Where the symbols take the objects:
at | ! ^
favi | nidi degi
busu | pelu doza
vedo | mibi noze
fulu | zafi roze
bafu | dige deve
deve | molo bafu
doza | vedo busu
rire | leko sili
vozu | bafu molo
tabi | rire givu
nidi | veme boma
povi | gosi faku
fupo | sune sopu
lisi | sili leko
boma | degi nidi
faku | nadi povi
fole | vozu zonu
roze | podi fulu
veme | deve dige
zave | fupo vote
zafi | faku gosi
roli | dene gifa
dige | boma veme
zoma | doza pelu
mibi | fulu podi
gifa | tedi roli
kote | leva sufu
givu | favi tabi
gosi | roze zafi
noze | busu vedo
sili | givu rire
zonu | vasu fole
leva | zoma fuva
fuva | sufu leva
tisi | gifa dene
vote | seke zave
notu | roli tedi
nadi | zave seke
molo | zonu vozu
leko | tisi lisi
pelu | fuva zoma
degi | tabi favi
vasu | sopu sune
sufu | notu kote
tedi | kote notu
podi | noze mibi
sune | fole vasu
seke | povi nadi
sopu | vote fupo
dene | lisi tisi

In the rows, 120 means zero.

The rows follow the links: the fewer symbols apart two objects are, the more alike their rows tend to be.

Each row is also shifted at random along 4 hidden directions that mean nothing.

One row for each object, in no order:
Each row stands for one object.
id 1: [221, 162, 126, 102, 92, 139, 147, 115, 167, 99, 212, 69, 87, 155, 114, 107, 115, 95, 158, 98, 124, 144, 125, 155, 131, 160, 107, 116]
id 2: [106, 140, 119, 117, 133, 98, 107, 90, 146, 81, 110, 95, 152, 130, 96, 93, 111, 115, 120, 92, 84, 132, 120, 132, 135, 93, 154, 126]
id 3: [176, 155, 94, 142, 121, 109, 117, 123, 115, 161, 164, 140, 133, 103, 132, 118, 134, 118, 117, 129, 154, 86, 114, 123, 152, 142, 161, 127]
id 4: [68, 139, 136, 72, 139, 94, 126, 119, 109, 79, 64, 135, 74, 149, 62, 146, 140, 111, 105, 130, 140, 119, 145, 150, 101, 109, 96, 133]
id 5: [153, 67, 166, 128, 128, 154, 117, 149, 87, 85, 96, 136, 137, 95, 136, 92, 117, 110, 128, 141, 139, 127, 119, 102, 112, 129, 103, 101]
id 6: [87, 116, 78, 122, 105, 160, 128, 116, 73, 181, 103, 165, 140, 154, 162, 144, 110, 146, 102, 148, 86, 64, 110, 97, 140, 81, 80, 115]
id 7: [79, 108, 101, 116, 109, 119, 141, 146, 108, 153, 102, 119, 105, 109, 113, 162, 140, 113, 122, 146, 102, 131, 114, 100, 87, 135, 83, 110]
id 8: [158, 93, 154, 142, 123, 92, 108, 134, 97, 52, 35, 148, 168, 72, 104, 105, 123, 90, 157, 123, 96, 111, 110, 92, 111, 85, 151, 99]
id 9: [77, 104, 118, 92, 132, 130, 142, 130, 75, 120, 114, 138, 98, 144, 93, 124, 133, 88, 117, 157, 149, 140, 117, 98, 113, 137, 87, 130]
id 10: [69, 69, 178, 108, 178, 111, 97, 115, 107, 79, 112, 142, 125, 96, 130, 125, 85, 101, 144, 121, 156, 101, 126, 106, 101, 115, 98, 123]
id 11: [123, 146, 112, 85, 125, 105, 126, 98, 86, 123, 130, 136, 91, 163, 100, 106, 128, 101, 93, 124, 152, 107, 117, 122, 142, 104, 119, 151]
id 12: [119, 132, 93, 130, 96, 107, 108, 86, 121, 144, 110, 103, 137, 148, 144, 102, 108, 146, 87, 85, 82, 103, 110, 123, 144, 69, 137, 139]
id 13: [93, 87, 162, 96, 130, 114, 116, 119, 134, 105, 116, 103, 80, 120, 118, 142, 95, 109, 133, 104, 132, 134, 128, 136, 77, 121, 77, 126]
id 14: [130, 90, 161, 111, 133, 127, 120, 133, 108, 81, 66, 155, 127, 105, 132, 155, 98, 107, 165, 131, 100, 79, 128, 108, 91, 90, 78, 92]
id 15: [92, 81, 132, 142, 130, 141, 109, 142, 90, 122, 80, 156, 150, 88, 142, 105, 118, 140, 109, 139, 139, 111, 125, 102, 124, 125, 124, 110]
id 16: [114, 138, 104, 122, 127, 99, 111, 84, 127, 113, 127, 128, 156, 131, 129, 102, 101, 121, 116, 91, 90, 93, 106, 108, 147, 72, 154, 140]
id 17: [119, 144, 123, 81, 119, 104, 139, 105, 88, 106, 110, 129, 71, 167, 84, 113, 132, 105, 97, 129, 157, 125, 128, 131, 125, 112, 112, 147]
id 18: [129, 133, 101, 162, 121, 140, 129, 156, 115, 114, 100, 138, 147, 90, 107, 115, 153, 119, 118, 150, 121, 132, 127, 120, 126, 155, 150, 86]
id 19: [149, 137, 132, 114, 129, 102, 131, 94, 157, 59, 176, 61, 120, 120, 88, 79, 110, 81, 156, 90, 111, 180, 116, 130, 132, 139, 149, 131]
id 20: [251, 166, 97, 140, 60, 141, 146, 138, 141, 154, 162, 98, 102, 126, 123, 105, 150, 125, 120, 123, 119, 123, 113, 147, 135, 156, 147, 105]
id 21: [109, 104, 120, 107, 74, 161, 150, 133, 83, 127, 87, 106, 89, 161, 115, 108, 140, 127, 82, 143, 117, 164, 125, 123, 113, 122, 72, 120]
id 22: [171, 144, 103, 105, 60, 130, 144, 132, 111, 169, 102, 105, 65, 169, 118, 142, 142, 139, 96, 128, 108, 118, 118, 152, 102, 112, 84, 120]
id 23: [81, 128, 101, 133, 175, 113, 125, 130, 133, 118, 186, 119, 129, 78, 90, 116, 139, 95, 128, 134, 170, 151, 125, 102, 130, 181, 152, 122]
id 24: [184, 178, 100, 109, 160, 109, 133, 114, 129, 118, 195, 163, 125, 119, 110, 135, 126, 86, 164, 135, 146, 60, 126, 122, 156, 142, 154, 117]
id 25: [142, 86, 133, 137, 102, 153, 125, 155, 105, 131, 145, 100, 112, 94, 130, 84, 126, 120, 103, 137, 162, 169, 117, 109, 120, 172, 120, 111]
id 26: [85, 72, 117, 140, 128, 88, 96, 119, 148, 191, 174, 81, 128, 60, 164, 140, 95, 125, 121, 89, 115, 127, 92, 87, 82, 137, 117, 132]
id 27: [193, 123, 102, 161, 103, 117, 105, 133, 104, 158, 108, 154, 160, 85, 150, 104, 129, 129, 115, 122, 117, 74, 110, 97, 136, 101, 168, 102]
id 28: [64, 133, 107, 113, 134, 138, 96, 81, 156, 158, 141, 132, 139, 156, 175, 137, 68, 169, 107, 86, 67, 64, 118, 137, 131, 84, 97, 118]
id 29: [155, 130, 81, 172, 82, 119, 93, 136, 120, 174, 66, 144, 149, 97, 147, 116, 142, 181, 74, 118, 108, 87, 121, 134, 134, 114, 166, 106]
id 30: [70, 113, 148, 101, 112, 139, 100, 85, 131, 96, 115, 85, 107, 167, 126, 90, 86, 155, 78, 87, 116, 149, 125, 159, 120, 100, 87, 133]
id 31: [86, 104, 149, 81, 148, 138, 118, 84, 101, 90, 176, 110, 99, 166, 132, 81, 81, 103, 112, 116, 153, 130, 121, 118, 139, 114, 91, 149]
id 32: [80, 143, 99, 146, 118, 110, 113, 135, 163, 98, 96, 86, 126, 88, 72, 121, 144, 138, 105, 116, 112, 181, 134, 150, 117, 158, 158, 100]
id 33: [95, 100, 109, 114, 147, 109, 141, 138, 109, 143, 139, 135, 118, 90, 116, 173, 126, 72, 164, 142, 108, 102, 109, 78, 95, 135, 96, 114]
id 34: [89, 137, 121, 96, 152, 125, 106, 84, 159, 139, 203, 110, 116, 142, 144, 129, 76, 129, 131, 95, 110, 86, 124, 135, 129, 108, 105, 132]
id 35: [121, 95, 139, 141, 145, 84, 92, 116, 98, 92, 91, 147, 151, 78, 119, 91, 119, 109, 118, 120, 154, 108, 114, 95, 129, 111, 180, 140]
id 36: [129, 98, 142, 118, 135, 100, 141, 144, 110, 81, 89, 125, 123, 84, 89, 149, 130, 63, 173, 130, 107, 138, 119, 96, 86, 128, 113, 112]
id 37: [68, 120, 137, 72, 144, 93, 121, 107, 132, 117, 123, 120, 62, 139, 90, 157, 116, 114, 121, 110, 143, 115, 132, 136, 85, 126, 78, 139]
id 38: [72, 110, 119, 102, 121, 122, 143, 146, 82, 88, 56, 135, 101, 126, 74, 132, 151, 98, 116, 159, 128, 153, 135, 116, 100, 131, 91, 116]
id 39: [148, 155, 80, 153, 110, 126, 132, 126, 153, 120, 140, 110, 156, 94, 112, 137, 135, 114, 157, 121, 70, 118, 110, 119, 127, 133, 148, 87]
id 40: [121, 98, 115, 152, 91, 105, 123, 138, 128, 142, 59, 113, 143, 79, 136, 164, 125, 133, 146, 115, 55, 114, 104, 98, 81, 109, 114, 87]
id 41: [93, 134, 92, 106, 155, 98, 107, 72, 92, 152, 169, 156, 138, 148, 147, 106, 99, 112, 115, 107, 133, 60, 102, 95, 162, 70, 143, 164]
id 42: [105, 150, 104, 136, 158, 100, 118, 104, 152, 89, 147, 123, 162, 102, 94, 125, 121, 93, 160, 113, 95, 111, 123, 112, 138, 120, 152, 114]
id 43: [148, 129, 133, 83, 87, 109, 123, 90, 107, 94, 146, 59, 63, 176, 96, 51, 133, 113, 70, 99, 164, 193, 118, 148, 130, 120, 122, 170]
id 44: [165, 84, 144, 137, 134, 90, 110, 119, 111, 100, 133, 122, 139, 72, 125, 82, 108, 85, 142, 111, 152, 133, 101, 83, 122, 125, 155, 131]
id 45: [95, 101, 114, 146, 133, 135, 116, 143, 109, 139, 141, 114, 124, 83, 112, 105, 138, 127, 94, 140, 158, 154, 122, 104, 121, 169, 144, 110]
id 46: [139, 172, 106, 115, 136, 110, 122, 112, 154, 109, 156, 128, 107, 131, 95, 134, 128, 118, 133, 112, 130, 94, 144, 154, 138, 141, 136, 115]
id 47: [107, 108, 94, 113, 111, 163, 127, 107, 77, 156, 95, 164, 144, 152, 169, 128, 100, 152, 107, 140, 77, 55, 107, 98, 148, 70, 85, 109]
id 48: [160, 155, 129, 110, 108, 136, 125, 99, 159, 85, 153, 84, 99, 154, 109, 126, 111, 127, 138, 94, 96, 128, 127, 161, 119, 123, 108, 110]
id 49: [90, 102, 154, 83, 119, 111, 119, 124, 151, 114, 116, 78, 58, 132, 105, 149, 110, 125, 109, 105, 135, 150, 128, 155, 68, 134, 69, 130]
id 50: [52, 51, 144, 140, 128, 125, 82, 118, 126, 171, 110, 109, 119, 92, 175, 125, 84, 169, 89, 101, 134, 113, 115, 108, 92, 121, 96, 117]

Some objects, each with its row:
veme id 34
sune id 4
kote id 23
dige id 43
favi id 30
zonu id 46
sili id 47
rire id 2
seke id 29
nidi id 28
givu id 31
sufu id 7
leva id 18
roli id 9
fupo id 37
gosi id 35
gifa id 39

Row, symbols taken left to right, then the row they reach:
id 33 ^ !: id 45
id 21 ! ! ! ^: id 16
id 15 ^ !: id 40
id 50 ^ ^ ^: id 44
id 41 ^ ! ! !: id 1
id 49 ! ! ^ !: id 20
id 17 ! ! ! !: id 12
id 5 ^ ^ ! !: id 10
id 27 ^ ^ ^ !: id 13
id 38 ! ! !: id 6
id 24 ^ ^ ^ !: id 22
id 42 ! ! ^ ^: id 32
id 25 ! ! ^: id 8

